-7, 5, 3, 4, 8, -3, 5, 27, 17, -4, -36, 12, -13, 12, 19, 3, 9, -27, -19, 2, 10, -7, 7, -11, 10, -2 -> (78)
-2, 3, -7, -7, -4, 21, 2, -15, 2, -4, 6, 18, -9, -7, 0, -9, 15, 26, -4, 1, -9, -10, -4, 3, -14, 8 -> (80)
-5, -1, 5, 7, 13, 10, 6, 58, 15, 4, -39, 5, 0, 1, 5, 2, 12, -33, -27, -4, 22, -10, 12, -14, -3, 10 -> (78)
0, 2, -9, -6, -8, 10, 2, -52, -9, -18, 20, 23, -16, 1, 2, -5, 15, 35, 2, 7, -18, -8, -10, 14, -11, -1 -> (80)
7, -10, 1, 4, -5, 8, -3, -22, -5, 20, 36, -33, 22, -11, -2, 9, -1, 22, 39, 0, -13, -8, 1, 14, -26, 15 -> (80)
4, -26, 13, 19, 13, 3, -3, 8, -17, 23, 31, -45, 35, -14, -13, 19, -10, -4, 20, -2, 24, -13, 4, 17, -35, 17 -> (83)
1, -32, 7, 2, 30, 4, 15, 25, 6, 5, -30, 23, -18, 6, 18, 16, 19, -27, -42, 2, 26, -30, 14, 3, -31, -2 -> (83)
3, -16, 10, 13, 15, -2, 9, 48, 0, 14, -15, -13, 13, -6, -5, 13, 7, -28, -6, -3, 23, -15, 13, 2, -16, 13 -> (83)
8, -22, -2, -4, 9, 18, 5, -25, -10, 10, 25, 7, -1, -11, -3, 5, 14, 30, 3, 2, -5, -22, 0, 17, -40, 9 -> (80)
-11, 29, -10, -9, 9, 14, 11, 15, 23, -49, -57, 57, -47, 13, 19, -16, 34, -17, -55, 3, 17, -5, 2, -13, 16, -9 -> (78)
-11, 15, -2, 0, 9, 12, 8, 40, 20, -23, -50, 35, -25, 11, 10, -9, 24, -27, -44, 2, 18, -5, 4, -17, 16, -3 -> (78)
-2, 2, 6, 14, 9, 7, 7, 63, 16, 8, -29, -11, 13, -3, 2, 6, 13, -34, -9, -4, 25, -11, 14, -9, -6, 19 -> (83)
6, -13, -5, -2, 3, 16, 5, -37, -5, -1, 33, 11, -6, -3, 2, 4, 20, 30, 9, 6, -7, -19, -1, 19, -32, 9 -> (80)
-9, 15, -5, -2, 3, 11, 10, 25, 14, -31, -39, 45, -29, 6, 7, -11, 25, -13, -38, 3, 12, -7, 0, -7, 8, -3 -> (78)
-4, -1, 8, 7, 10, -2, 2, 53, 15, 18, -40, -7, 8, 0, 7, 5, -2, -36, -14, -5, 14, -2, 11, -16, 5, 5 -> (83)
-6, 14, -9, -5, -4, 24, 6, 2, 13, -24, -16, 34, -18, -1, 2, -15, 30, 12, -22, 1, -2, -9, -1, -3, -5, 8 -> (78)
-2, 15, -12, -1, -12, 24, 3, -38, -5, -33, 22, 28, -15, -3, -5, -13, 27, 37, 0, 6, -10, -9, -11, 13, -12, 11 -> (80)
-6, 4, 3, 6, 7, 2, 7, 36, 13, -9, -32, 13, -11, 6, 11, 2, 13, -26, -19, 1, 15, -9, 6, -6, 4, 3 -> (83)
-2, -9, 9, 6, 10, -9, 3, 49, 9, 22, -32, -8, 8, -2, 4, 9, -8, -33, -13, -5, 13, -5, 10, -12, 3, 1 -> (83)
10, -54, 13, 8, 17, 0, -2, -19, -25, 45, 49, -37, 31, -14, -10, 23, -16, 13, 18, -1, 9, -20, 3, 21, -50, 10 -> (78)
-7, 22, -13, -17, -8, 22, 8, -4, 19, -36, -29, 59, -37, 0, 11, -23, 32, 16, -29, 1, -12, -4, -1, -8, 3, -3 -> (78)
-4, 7, -7, -5, -4, 21, 4, 7, 3, -14, -7, 30, -10, -8, -6, -14, 21, 15, -18, 0, -3, -7, -4, -1, -6, 7 -> (83)
2, -5, -2, -1, 4, 15, 2, -17, 7, 11, 9, -5, 1, -5, 9, 5, 12, 17, 12, 1, -4, -14, 3, 8, -24, 10 -> (80)
9, -31, 1, -5, 7, 10, 4, -27, -18, 18, 28, 5, 2, -15, -9, 7, 4, 33, 7, 1, -6, -17, -2, 16, -36, 3 -> (80)
8, -15, 0, 0, -14, -15, -3, -41, -25, 21, 43, -9, 15, -11, -17, 7, -15, 35, 36, 4, -22, 0, -10, 21, -5, -3 -> (80)
-12, 20, -4, -6, 9, 4, 4, 24, 20, -23, -57, 40, -34, 14, 17, -9, 16, -27, -44, 2, 10, 2, 2, -19, 24, -11 -> (78)
1, 1, -10, -4, -6, 16, 5, -56, -7, -26, 25, 26, -20, 4, 3, -3, 25, 34, 3, 9, -13, -15, -8, 17, -18, 4 -> (80)
5, -13, -7, -4, -6, 5, 4, -51, -23, -14, 31, 29, -13, -4, -10, -2, 13, 36, 3, 8, -13, -13, -11, 23, -17, -3 -> (80)
2, -12, 11, 11, 12, -9, 5, 53, 4, 24, -21, -21, 18, -3, 1, 14, -5, -31, -2, -5, 16, -9, 12, -4, -3, 9 -> (83)
0, -25, 9, 5, 21, 1, 9, 48, 2, 18, -34, 7, 1, -5, -1, 9, 5, -30, -34, -5, 25, -17, 13, -5, -15, 2 -> (83)
